Each row comes from the steps of one path. Every step used is in the known rows, and no mark comes twice. Write the path behind each row, first mark first.
Known rows
J, N, W, H, V, G, Z: [  2.2   2.5 -24.1  10.4  -5.5   1.3 -21.9   9.2 -17.2  46.2   0.4   8.3
  -5.2  -2.4  -2.7 -14.4 -13.9   0.3   2.2   1.4 -13.8   2.8 -27.7 -34.2
   5.6  -0.3   3.2   8.4 -20.7  -8.0  12.7 -20.6  -1.4   6.7  29.8   9.7
  -0.4  36.8   9.3  -0.6  -5.6 -10.1  20.2  -7.8  -6.0]
Z, J, V, W, H: [ 17.4  14.7  -2.7  17.0  15.4 -16.4 -33.2  19.2   8.4   2.5   3.0   1.6
  -0.7  -3.4   1.3  14.8   1.8   1.0  -0.1  16.6   6.4 -11.5 -17.0 -22.7
   0.0  -7.1  -9.5   7.1   8.2   2.0  -5.1   1.6  -1.9   9.6   4.2  16.2
  19.0 -28.1  -0.6  -0.4  16.0  -5.8  28.1  -2.2  -5.7]
G, N, R, H, V, W: [  0.6  -4.1  -8.6   6.1  -5.1  -8.6 -13.2  13.2  -4.9  24.7   5.5  11.7
  -0.6   4.3   6.2  -2.6 -20.6 -19.3  -3.7   0.5  -6.8  -9.5 -10.0  39.9
   9.7   9.9  -2.5  -2.3  -8.4  -2.1  -0.3   8.8 -10.4   5.1  21.1  17.2
   5.5   6.8  -1.8  -3.6   0.5 -16.0  12.8  -1.9  -4.9]
J, V, G, N, R: [  6.4 -14.2 -10.5  -0.6  -0.4   4.6 -18.8  18.5  -2.5  20.4   3.8   5.6
   0.6 -11.2   4.0   5.3 -21.2  -1.9 -10.9  -6.0 -14.4  -1.1  -5.3 -33.3
   3.5  -9.8  11.4  12.7  -1.3 -20.9  -7.9  -5.9 -15.3 -11.3  13.9  10.5
  15.0  12.2  22.0  -6.1  11.1 -13.4  18.1  -2.2  -9.0]
V, G, R, H, W: [ 23.8  37.0  -5.1   6.0  10.7   9.2 -18.1  17.6  -5.8  17.1  -1.7  -9.2
   0.6 -12.7   8.6 -14.7  19.5  14.5 -14.1 -12.5   0.2   2.8 -45.3   2.7
   6.1   4.7  14.1   4.1  13.2 -23.2  12.8  -8.9  -4.5 -13.1  13.9  -0.9
   4.6  43.4 -17.0  -1.5  -6.9  -4.7  13.6  -0.4   3.1]
W, H, V, J, N, R: [  5.6  19.0 -17.7  28.7   6.8  11.5 -36.5  -1.9  -8.9  37.2   1.4   5.5
   2.8  10.1 -10.7  -7.0  -9.5   4.2  -8.3   8.0  -8.9  -6.0 -26.8   6.0
   4.7   4.8  -7.8   4.2 -35.6   7.5   4.2   0.5   8.2  -9.2  14.6   5.4
  11.4   9.3   7.4   4.7   4.1 -16.1   9.6  -1.9  -6.4]
W, H, V, N: [ -0.9  16.3 -10.5  29.5   7.4   3.8 -25.9  -3.8  -5.6  26.6   0.7  -0.6
  -2.3  19.8 -12.0  -1.0  -7.4  -1.6  -1.0  10.8  -5.0  -2.0 -30.3  12.1
   5.8  -0.7  -9.3   1.1 -26.7   3.2   2.0  -0.5   4.7 -16.1  19.2   2.8
  18.4  -6.3   9.0   2.8   6.7 -14.6   7.3   1.3  -4.1]
N, W, H, V, J: [  7.2   2.1 -23.0  20.8  11.7  16.8 -19.0 -20.9 -16.7  21.5   5.4  12.4
  -5.1   3.1  -2.9 -14.7  -9.0  -5.3   5.3  16.0   1.4   0.1 -13.7  -9.5
   4.5   7.8  -8.5   8.0 -20.3  -3.8  16.8  -9.9  12.4   6.0  38.0   4.9
   5.6  24.8   3.7   0.8  -2.6  -7.5  17.8  -9.2  -1.7]
W, H, V, J, R: [  9.9  13.3  -3.0  33.8  14.4  12.6 -32.8 -12.1  -6.8  26.3   4.5   2.7
   5.3  10.7  -9.7  -3.1 -11.5   4.5  -7.6   9.3  -3.4  -5.5 -30.4  12.5
   2.1   1.5  -7.2   1.0 -26.7   7.2   7.4   5.8   4.2 -14.5   6.3   0.4
  17.8   0.9   5.6   1.9   5.6 -13.6   6.7  -0.3  -8.2]
N, W, J, V, H: [  4.6   5.1 -13.8  15.9   9.3  23.0 -12.7 -10.8 -20.8   5.0  13.9   8.7
 -10.6  -8.6  13.0  -7.8  -7.5   9.9   7.7  16.9  -7.6  -0.9 -15.7 -53.9
   5.3  -0.2  -6.9   9.5  10.0 -10.9  10.9  -7.7  23.7  19.8  44.2   7.4
   4.8  22.5  11.6  -5.8   4.9  -4.3  29.6 -13.2  -6.4]
N, R, W, J, V, G: [ 12.7  16.6 -23.2  -5.5   3.6  16.7  -6.0   0.9  -7.6  11.5   5.7   3.2
   2.6  -9.3  10.5   6.0  20.1   6.1  -7.5  11.0 -16.0 -15.5  -0.3   2.6
   1.7   2.7  -6.0   2.8 -14.3  -9.8  -5.3  -2.7   7.8  10.0  27.5   4.2
  -8.8  24.1   7.8   8.0  -3.8  -8.2  12.1  -5.3   0.2]
N, J, V, G, Z, R, H, W: [ 22.2  29.2 -15.2  -4.1   4.4  22.8 -33.3   8.5  -1.9  -2.8   9.1   2.2
   5.4 -19.1   0.7  -7.0 -19.9  10.0  -8.0  -2.3  12.1  -7.5 -17.5 -27.1
   3.2  -3.8  13.0  11.0   4.6 -21.5  13.3  -6.3   8.0  -4.3  25.2  16.7
   1.8  24.6   1.2  -6.3   8.4   8.4  27.6  -4.5  -1.2]
G, N, J, W: [  4.4 -16.1 -16.4 -20.6 -12.6  -2.6 -24.6   2.1   6.5  17.4  14.0  13.8
  -5.6   4.4  -7.8 -11.2 -35.9 -13.2  -3.5   3.7  -0.6  -7.6  27.6  -3.7
   5.9   6.6   3.5  -0.2  -5.9 -13.7  12.2  -0.2 -20.1  11.8   3.0  12.4
   9.9   1.4  -3.9  -7.4  -2.3   2.1   9.3  -8.2  -7.6]
J, W, H, V, G, R: [  6.2  -7.4  -7.6  11.9  10.5  -1.8 -28.8  -2.0  -6.5  24.7   4.9   3.7
  -3.4  16.0 -13.8  -7.0  -5.7  16.4   1.3   3.0  -9.5 -14.1 -26.8  10.8
   0.0  -7.4  -2.0  -2.7 -18.4 -14.5  18.3   4.1  -2.9  -2.5  10.5  -3.1
  19.5   9.1  -4.1  -7.1  -7.6  -1.1  25.8  -6.2  -6.4]
R, V, H, W: [-22.0  37.2  13.5  26.2  14.8  -8.1 -10.3  12.0  -9.6  -6.5  10.3   1.0
  -3.6   2.0   6.0  25.8   3.2   4.3   8.3   2.0  -5.4  -4.2 -55.2  25.8
   3.0  -0.4   2.1  -2.0  -2.1  -2.6  -0.7   0.8  25.6   1.4  31.1  12.5
  -7.5   3.9  -9.3   6.6   8.0  -6.9  26.2   2.8  -0.4]
R, V, G, H, W: [ -3.1  20.9   7.6   9.0   6.9  -5.8 -15.2   9.3  -5.9   5.4   8.1  -7.0
  -0.2  -4.0   4.0  10.9  13.4  11.4   1.9  -5.4  -3.2   6.7 -43.0   4.5
   2.1  -1.0  11.3  -4.5  -9.6  -4.0  -3.9 -15.2   9.8 -10.5  24.4   4.7
  -6.1  27.1 -17.3   6.5   5.3 -10.8  25.8   2.0   2.9]
Z, H, W, J, V, N, R: [ 19.7  28.4   4.9  24.9   5.0  -8.8 -22.7  -1.6   5.7  -8.7   6.3   0.4
  -8.8  -5.0  28.0  11.1   2.1  17.6   1.8  12.1  -7.2  -4.5 -16.4 -30.1
   0.6  11.9  -8.9   0.1  12.3  -5.2   3.3   5.4  13.3  18.5  32.7   1.5
   0.5  -4.1  -5.6   3.5  10.7  -6.7  19.5  -3.1 -12.7]
R, H, W, J, V, G, Z: [  8.2  46.4   4.3  26.1  11.3 -11.2 -29.2  18.1  -9.4  10.3  15.6 -13.1
   1.4 -15.2  26.1   6.1   6.1  31.0   0.9   3.2   6.1  -6.4 -61.3   3.9
   3.1  -8.7  -2.9  -5.5  -1.7  -3.8  12.3  -5.2  22.6   7.5  38.9   7.1
  -2.8  19.1 -15.0   1.3   2.8   0.5  27.7   0.4   3.1]
G, V, W, J, N: [  3.7  -7.5   2.0  12.1   4.3  -1.4 -17.0   3.2  -7.8   3.1  11.9  -0.6
  -6.0  -2.6  -0.6   3.3  -2.1  30.7   5.6   0.0 -12.7   2.5 -45.7  10.1
   4.3 -15.5  -9.8  -1.3   7.8  10.4  -5.2  -5.6  -2.6   8.8  12.7  -2.2
  17.9   6.0  -2.0  -0.3   5.2  -4.7  10.7 -10.0  -6.1]
R, W, H, V, N, J: [  2.4  34.4 -19.0  10.3   5.9  -4.0 -13.7  -9.4  -3.3  17.3  11.1  -0.3
   0.1  13.4 -11.5  16.2  10.5  -7.5   3.0  16.4   4.0 -13.3 -12.4  37.1
   1.1   3.0 -14.3  -1.4 -46.6   2.8   6.4  -6.7   5.2   5.2  27.2  -0.1
   1.4  -7.3  -0.1  16.0  -4.0  -2.4   0.3  -1.1   3.9]
W, H, V, G, Z, N, J: [  5.7  20.7 -14.3  17.6  10.7  11.4 -30.3  -4.1  -3.6  36.7   8.4   8.1
   1.9  10.8 -14.4 -15.9 -12.9   5.9  -4.7   9.6   2.6  -0.1 -27.7   5.9
   8.3   6.2   0.6   5.1 -28.9  -5.4  16.3 -11.0  -2.4 -19.5  17.7   7.6
  18.9  10.5   4.0   5.3  10.7  -8.7  13.8  -1.1  -2.2]
H, W, J, V, G, R: [ 27.3  26.4   1.6  15.4  11.6  -8.7 -30.5   6.5  -6.7   5.6   9.7 -14.6
  -3.9 -19.0  34.8  12.0  10.1  34.7  -1.6  13.9 -11.8  -5.6 -38.5 -38.5
   1.0  -1.0  -6.0  10.6   7.2 -12.1   5.8 -13.3   7.0  -3.8  35.0  -5.7
  -6.5  38.0 -19.3   2.3  -2.1  -7.6  16.3  -5.6   0.1]
W, H, V, G, Z: [ -0.1   9.8  -6.1  22.6  12.6   8.5 -23.3  -6.9  -4.4  32.3   6.3   6.5
   2.7  10.9 -10.8 -13.0 -14.6   9.3  -3.7   6.9  -0.1   0.8 -37.1  20.1
   6.1  -0.5  -4.5   0.1 -29.2  -1.2  16.6  -7.1  -3.6 -21.3  14.5   0.4
  18.3  12.9   5.7   3.5   9.3 -12.1  10.5   0.4  -2.4]
H, V, N, R, W, J: [ 13.9  40.8 -15.0  13.5  -0.4   9.1 -15.5   0.8  -9.4  12.6   0.2  -6.3
   4.4  14.8  -2.0   6.0  13.1  -6.1   5.9  14.4 -10.2  -8.7 -33.8  -3.9
   8.6   1.5  -4.9   8.7 -14.4  -4.6 -13.5   1.0   5.9 -13.5  32.2   5.8
  -5.0   6.1   3.8   2.1  -1.0 -19.1   1.3  -1.6  -2.6]
N, J, W, H, V, G: [ 19.1  23.5 -31.4 -13.3   1.9  28.1 -38.8 -12.2  -1.1  16.4  10.0  13.5
   1.9   6.6 -15.3 -17.9 -12.8   2.8  -3.1   5.8   6.9  -9.1  11.2 -14.7
   4.3   0.3   3.6   3.7 -15.6 -17.2  18.2  -3.0   1.0   8.1   9.4   8.2
  15.0  10.7  -3.1  -6.5  -1.2   7.6  24.8 -10.2  -6.0]
Z, W, H, V, J: [ 13.5  18.4  -0.4  34.0  20.3 -12.7 -14.4 -12.7   7.7  10.3   8.2  18.2
  -4.4  -2.4   0.9  20.8  -2.8  -9.7   6.1  22.8   1.0 -12.8 -26.8  28.2
  -0.7   5.4  -8.8   2.3 -18.2   6.5  13.2   0.9   0.9   2.6   3.8   3.5
  35.1  -8.1  -6.6  16.0   8.6 -12.7  15.6  -2.5  -8.3]
Z, J, N, W, H, V, G, R: [ 30.4  32.3 -17.7   6.9   5.4   4.4 -41.2  23.4  -4.9  32.8  -4.5   1.2
  -4.4   1.0  -5.0  -9.9   9.0  -0.1  -5.9  12.3  -4.4  -6.7 -23.7 -49.0
   7.3   7.5   1.8  12.6  -2.1  -6.9   7.7 -16.1   1.9   8.1  18.6  20.5
   4.1  20.9 -13.9   0.0   0.4 -14.2  22.0  -6.5  -3.5]
H, W, J, V: [ 18.4  22.4   2.9  15.8   9.2 -15.5 -27.1   2.2  -5.2   0.3  11.9 -11.3
  -3.0 -15.3  36.5  20.8   4.8  30.6   4.5  18.7 -10.1  -7.6 -26.2 -34.7
  -0.9  -4.1 -11.9   7.5  -2.0  -3.1   1.8 -10.8  12.4   5.6  34.3  -4.1
  -8.8  21.5 -15.1   3.4   0.5  -5.8  13.8  -4.8  -0.2]
W, J, N, R, H: [  9.5  28.4 -12.2  10.2  -7.6  16.4 -27.3  11.9 -14.0  24.1  10.7  -6.6
  -4.7  -6.7  17.0  -6.2   9.3  18.3  -9.6   6.3 -17.8  -7.4 -16.6 -40.7
   6.8   0.8  -5.1  -2.1  -0.8   8.0  -4.0  -1.2  25.0  20.3  20.1  12.5
  -2.6  18.6  -1.2  -1.4   0.9 -11.4  19.4  -7.0  -8.6]
N, J, W, H, V: [ 16.2  14.8 -26.4  -9.7  -0.2  24.4 -36.5 -13.6  -2.7  11.4   9.1  11.0
   0.1   9.3 -17.6 -14.3 -16.5   2.8   0.4   8.2   7.7 -12.1  12.9 -10.2
   2.0   0.7  -0.8   2.2 -15.1 -10.3  17.1   1.5   7.2   9.0  12.7   9.1
   9.6   4.4  -5.3  -5.7  -2.1  10.2  24.7  -9.9  -4.9]
R, H, W, J: [  8.9  52.1   4.1  24.4   9.3  -9.5 -25.1  11.3 -10.5   4.8  13.0 -13.0
  -0.7  -8.0  27.9  10.9  15.2  22.7   1.5   5.4   6.6  -8.6 -42.7  13.3
   3.0  -1.6  -8.2  -8.5  -6.6   5.7   8.7  -0.7  31.2  18.4  35.0   6.7
  -5.5  10.8 -23.4   2.7  -1.7  -0.2  19.9   0.5   4.4]
V, G, N, R: [  8.1   5.0 -22.4 -16.6  -1.2   8.5 -11.6  10.7   6.0  30.2   3.7  15.9
   2.4  -6.7   8.2 -15.9  -6.4 -10.8 -16.2  -5.3 -13.0   4.4   7.1  -2.0
  11.4   7.1  13.0   4.1  -5.2 -26.3   2.9 -11.5 -30.9  -2.4  -2.7   5.6
  15.9  28.3   9.5  -3.7   1.6 -16.9   0.9  -2.8  -6.3]
G, H, V, N: [ 11.6  17.0   3.9  16.6  -5.4  -4.4 -15.4   7.5 -10.0  14.2  -9.2  -8.0
   3.4  19.0 -17.2 -10.3  -0.4  23.0  15.1  -1.5  -6.1   8.7 -46.3 -16.5
   3.6   4.7   0.4  -3.0 -14.5   2.6  -4.2  -5.2   3.6 -20.2  18.5 -13.3
   0.3  15.8  -2.4  -0.5   4.9 -10.1   5.9   0.2   4.2]

Which path is each row?
[ -3.7   7.6 -15.1  12.2   5.5 -13.8 -19.7  19.1  -3.0  24.4   4.7   2.1
  -4.8   4.5  -6.9   7.3  17.9  -2.8  -2.9   9.2 -15.5 -13.4  -8.1  -4.1
   3.0  12.4  10.1   5.0 -10.9  -9.9 -11.7  -1.4   9.5   2.4  19.0  21.0
   0.6  -5.4   1.9   8.8  -0.2  -4.4  24.0  -0.4  -2.6]
Z, N, R, V, J, W, H
[ -4.6 -16.2   0.2  10.8   1.5   4.2 -13.8  -3.3 -11.7  19.2  19.7  12.9
 -11.7   0.1  10.8  -3.8 -28.7 -12.0  -0.1  12.2 -14.3  -2.8 -10.4 -10.9
   9.5   8.9  -1.0  -0.8   6.0  -9.4  11.1  -1.8  -2.1  14.8  29.3  15.4
   9.2  17.4   2.9  -6.3   2.9 -15.2  18.9  -8.9 -11.9]
G, N, W, J, R, V, H
[ 36.3  35.9  -6.5   1.0   6.5  34.9 -26.1  -7.8  -4.4   5.5   6.0   7.1
  10.2 -10.5  -4.8 -10.7 -12.0  -5.7  -4.9   2.6  12.6  -9.2 -22.1  -1.7
   2.6   1.8  13.9   1.9  15.1 -13.1  15.8   5.2   2.0  -4.3  10.2  16.0
   9.1  21.1  -7.2  -4.4   2.0   3.8  24.9  -4.1  -7.9]
N, J, R, H, V, G, Z, W
[ 17.0  33.8  -9.6  -1.6   9.5  -3.3 -18.6  16.2   4.0  24.5   7.5   2.1
   8.3 -15.8   6.5 -17.2   4.1  14.0  -5.3  -1.9   2.5   3.0 -40.5  -9.4
   6.5   1.8  20.1   3.3   9.7 -30.7  15.8 -16.3 -21.2 -11.5   7.7   5.6
   5.3  30.7  -0.5   0.4   0.6   2.8  14.2   0.2  -0.7]
V, G, Z, N, J, R, H, W
[ -8.9  -4.3  13.8  23.4   8.6  -8.8  -0.3  10.9  -3.7  -9.6   5.2  -3.2
   2.0  -3.2  -8.1 -14.9 -21.4  11.1   7.3   0.3   8.2 -10.8 -69.9  31.5
   3.6  -3.8   5.5  -5.5   9.8 -11.4  22.6   5.5   6.7 -14.5  27.0  11.6
  -6.4  18.9   4.7  -7.8   1.4   5.1  15.0   2.0   3.0]
G, Z, R, H, V, N, W
[ 18.9  18.8  12.3  22.1   3.0 -15.2 -25.9   6.1  -9.7   7.2   0.7 -16.4
  -1.5  -0.4  13.5   4.3  11.4  42.7  11.4   8.1 -15.5   3.0 -53.8 -24.6
  -1.3   3.8  -4.4  -9.9  -0.8   0.8  -0.4  -9.6  11.7  -4.6  28.8 -15.7
  -8.4  34.3 -18.3   2.9  -0.6  -7.6  19.0  -2.0   3.0]
G, H, W, J, R, V, N
[ 23.7  25.1   0.3  11.6  -4.3   4.5 -18.8   1.0 -11.8  13.5  -6.7  -7.7
   7.1  16.7 -19.0  -6.1   1.8  18.6  12.9   1.6  -4.8   2.0 -40.9 -12.9
   1.6   5.8   1.3  -3.3 -17.0  -0.5  -1.9  -3.6   2.4 -15.6  21.1 -12.0
  -2.9  19.5  -3.8   1.0   0.4  -6.6   7.5  -1.5   2.9]
G, H, V, N, J, R, W
[  8.6  19.2 -16.0  19.6   9.8  10.1 -35.2   6.4  -4.7  43.1   0.8   8.2
   3.2   9.6 -10.7 -13.9  -9.5   8.4  -7.4   9.6  -7.3  -4.8 -36.8   5.0
   7.7   2.2  -3.9   3.2 -29.0  -2.4  12.5  -9.0  -2.2 -14.8  17.5   9.8
  14.6  18.5   4.7   3.9   8.5 -17.1  17.2  -1.1  -4.0]
W, H, V, G, Z, J, N, R
[ 10.2  20.4  -7.1   5.3  10.9   3.0 -11.9  10.6  -2.1  27.0  12.7   2.6
   3.5 -14.1   7.5 -23.4   5.9  14.4  -4.4   1.6  -1.9   5.0 -43.1 -21.0
   8.3   0.2  16.9   0.9  14.0 -27.1  16.1 -15.4 -14.9  -5.8  11.3   6.4
  10.8  29.9   6.8  -2.2   2.4  -1.9  18.4  -2.8  -4.1]
V, G, Z, N, W, J, R, H
[ 25.7  21.1 -25.2  -7.6   1.4  32.9 -32.6   0.1  -5.0  11.3   7.2   0.6
  -0.4 -11.0 -12.8  -8.8 -10.5   2.5 -12.7   0.6   7.4  -5.1   1.6 -29.7
   1.8   1.2   7.4  13.4  -2.6 -16.8   8.9  -7.9   4.0  -7.6  22.5  10.8
   6.6  20.1   2.7   1.4   4.6   6.0  23.8  -7.1  -1.8]
N, J, V, G, R, W, H
[ -6.0   0.0  -5.4  15.2   5.3 -22.9  -7.4  13.3   2.0  26.3   7.0   0.6
   3.5  -0.8 -16.3 -14.0  -4.8  14.9   6.7  13.9  -2.1  -8.9 -46.2  22.6
   1.9   9.2   1.5   1.8 -10.4  -8.0  11.7  -5.8 -10.7 -20.1  20.5   6.2
 -11.1  10.7   6.2  13.4  -0.1   4.9   7.5   1.0   5.0]
G, Z, N, R, W, H, V, J
[  5.1  14.6  -6.2   6.7   6.3  13.4 -13.6   3.3  -3.9   4.3   5.9   3.1
  -0.8 -11.2  14.2  -3.3   9.5   9.8  -5.2   5.7 -11.8  -6.3 -31.0   9.8
   4.0   8.3   4.0  -2.1   8.3 -10.1   0.2  -1.5  12.8  -3.7  36.1  14.5
 -14.9  35.9  -7.7   5.7   3.7 -11.3  30.5  -1.8  -3.2]
N, R, V, G, Z, H, W, J
[ 14.5  12.5 -15.0  -2.7   5.1  13.9 -19.0   2.2  -4.4  30.8  14.9  11.7
  -0.9  -9.9  17.2 -15.9  -6.9  -7.3 -13.3  -0.7  -7.9   4.9  -8.9 -18.9
  12.1   3.1  11.7   0.7   1.9 -24.7  12.2 -12.5 -18.5  10.3  10.8   8.4
  21.6  31.0   4.9  -8.6   0.8 -16.1  13.1  -6.6 -10.6]
V, G, N, W, J, R, H
[  1.6  -0.4  12.9  23.1  -0.7 -11.9  -7.4   0.2   2.3   6.0   8.7   6.1
  -0.2  -1.5  -0.4 -19.2 -22.1  17.9  11.1   6.1   2.6  -1.9 -53.5   7.6
   2.5   6.8  -5.8  -4.9  15.3   3.4  18.0   8.1  -5.5  -4.3  20.4   4.2
  -6.4   5.6   0.2   1.5  10.1  -0.2  21.2  -3.3  -9.9]
G, Z, H, V, W, J, N, R
[ 25.7  41.2 -14.5  -1.3   0.9  -9.3 -40.7  36.2   1.9  24.8  -7.4  -1.2
   1.4  -4.7   5.2   4.1  20.0  11.2  -4.3   8.5 -12.3  -8.4 -23.8 -39.6
   4.4   6.1   4.2   4.6  -5.1  -4.9  -6.5 -16.1   3.8  12.3  14.2  18.7
  -8.4  22.4 -17.9   4.5   2.3 -14.7  24.0  -2.2  -0.1]
Z, J, N, R, V, G, H, W
[ 23.1  25.3   6.3  30.5   4.3  18.5 -21.0  12.3 -24.0   9.9  -1.6 -23.7
  -8.8   2.9  -6.8 -17.9  10.9  11.9  -3.0  -2.0   2.3  -6.1 -67.9  -0.7
   6.2   8.4   2.3   3.9  25.1  -3.6   9.4   7.9  26.9 -19.0  45.5   9.7
  -7.3  33.1 -22.6  -4.1  -8.8  -4.7  24.4  -3.2   3.0]
G, R, H, V, N, W, J
[-18.2 -23.4  13.0  24.4   8.9 -11.9  -8.7   8.4  -1.4  -2.6  11.1  -0.3
  -2.2 -11.0 -10.7 -11.2 -26.4  13.2   0.4   1.4   0.2 -10.2 -62.1  22.8
  -0.3  -2.1   5.8  -5.2   2.1  -4.7  22.1   0.1   6.0 -11.6  19.0  13.6
  -8.8  24.8   4.4  -1.6   2.4   3.6  21.0  -0.2  -1.3]
G, Z, R, V, J, N, W, H
[ -8.9  -4.6  19.6  22.9  11.6 -14.4  -9.0  11.7   1.9 -10.5  10.7  -2.1
   7.2  -4.1 -11.3 -13.3 -23.4  22.5   4.1  -3.0   9.5 -16.9 -69.8  39.3
   0.1  -6.9   5.6  -9.2   2.9  -8.0  26.0  12.7   4.1 -11.3   8.6   7.4
  -3.4  10.8   0.0  -8.5   1.0   9.7  14.7   1.7   0.5]
G, Z, R, H, V, J, W
[ 14.7  29.5 -24.2  -5.8   2.7  -0.5 -30.3   8.5   0.3  28.8   9.8   8.6
  -1.6   9.7 -12.3  -5.8   5.3  -2.8  -0.5   9.1  -0.1  -7.6   9.5 -32.3
   7.5  11.7  13.8  11.9 -16.7 -19.9   4.5 -11.8  -2.9   4.4  10.9  16.4
  15.5  -6.6  -1.6   2.2   2.5   3.2  18.4  -5.3  -3.8]
Z, N, J, W, H, V, G
[ 14.5  11.8 -11.2  15.9   9.6  22.5 -34.6 -11.1  -6.1  37.1   7.3  10.8
   3.3  11.6  -8.0  -9.9 -21.6  -4.5 -12.1   6.6  -4.0  -2.5 -14.8   8.8
   7.9   4.4  -0.4   2.6 -28.2  -4.7  13.5  -3.6  -7.5 -14.8  11.5   6.8
  25.4  13.3   4.8  -1.4   8.4 -17.2  11.5  -2.1  -9.1]
W, H, V, G, N, J, R
[ 24.4  11.0  11.0  19.4   9.2  19.0 -16.8  -0.4 -18.6  19.1   2.2  -0.1
   9.0   0.4   8.0   2.2  -8.7  -9.9  -6.0  -4.9  -5.2  -8.1 -35.2   7.6
   3.2  -3.5  11.4  -2.8   5.1  -9.6   5.1  10.3   1.0  -2.0  17.1  12.5
   9.0  18.7  -0.2 -12.4  -3.6 -13.8  18.5  -0.1 -11.3]
J, R, H, V, G, N, W
[ -3.7  -1.8  -0.8  14.2   4.0 -23.5 -22.1  24.6   6.3  18.8   3.4   0.2
  -0.4  -6.7 -10.3 -12.1 -10.1  12.4   5.2  12.1   1.0  -8.6 -55.1  12.8
   1.2  -2.6  -4.0  -4.8  11.8   1.4  10.9  -3.7  -8.9  -5.9  13.2  17.3
  -7.8   8.2  -4.3   5.1   5.2   0.9  29.2  -0.7  -0.6]
G, Z, J, N, R, V, W, H
[ 22.5  13.7   3.8  21.5  -1.5   8.4 -20.0  -2.2 -18.0  16.1  -5.0  -7.9
   2.1  14.6  -8.9 -13.8   0.1  25.7  14.4   5.8 -11.8   6.5 -49.4 -35.7
   4.0   5.0  -0.8  -2.6  -4.9  -0.3  -0.7  -4.8   8.5 -14.1  28.3 -12.0
   1.1  28.4  -1.7  -4.8   2.5 -13.2  14.2  -4.6  -0.7]
G, H, V, N, W, J, R
[ -0.1  15.2 -18.3  -2.7   9.1  -8.5  -5.8  13.3   6.6  32.5   7.4   8.2
   4.0  -8.3  -3.5 -17.3   8.9  10.3  -5.8   2.9  -4.9   1.4 -29.0  10.4
   6.4   4.4  11.2   1.4 -10.5 -26.1  13.8 -18.8 -24.9 -11.6   6.6   1.3
   8.0  24.3  11.3   8.9   1.3  -1.2   7.5   0.2   2.1]
V, G, Z, N, R, W, H
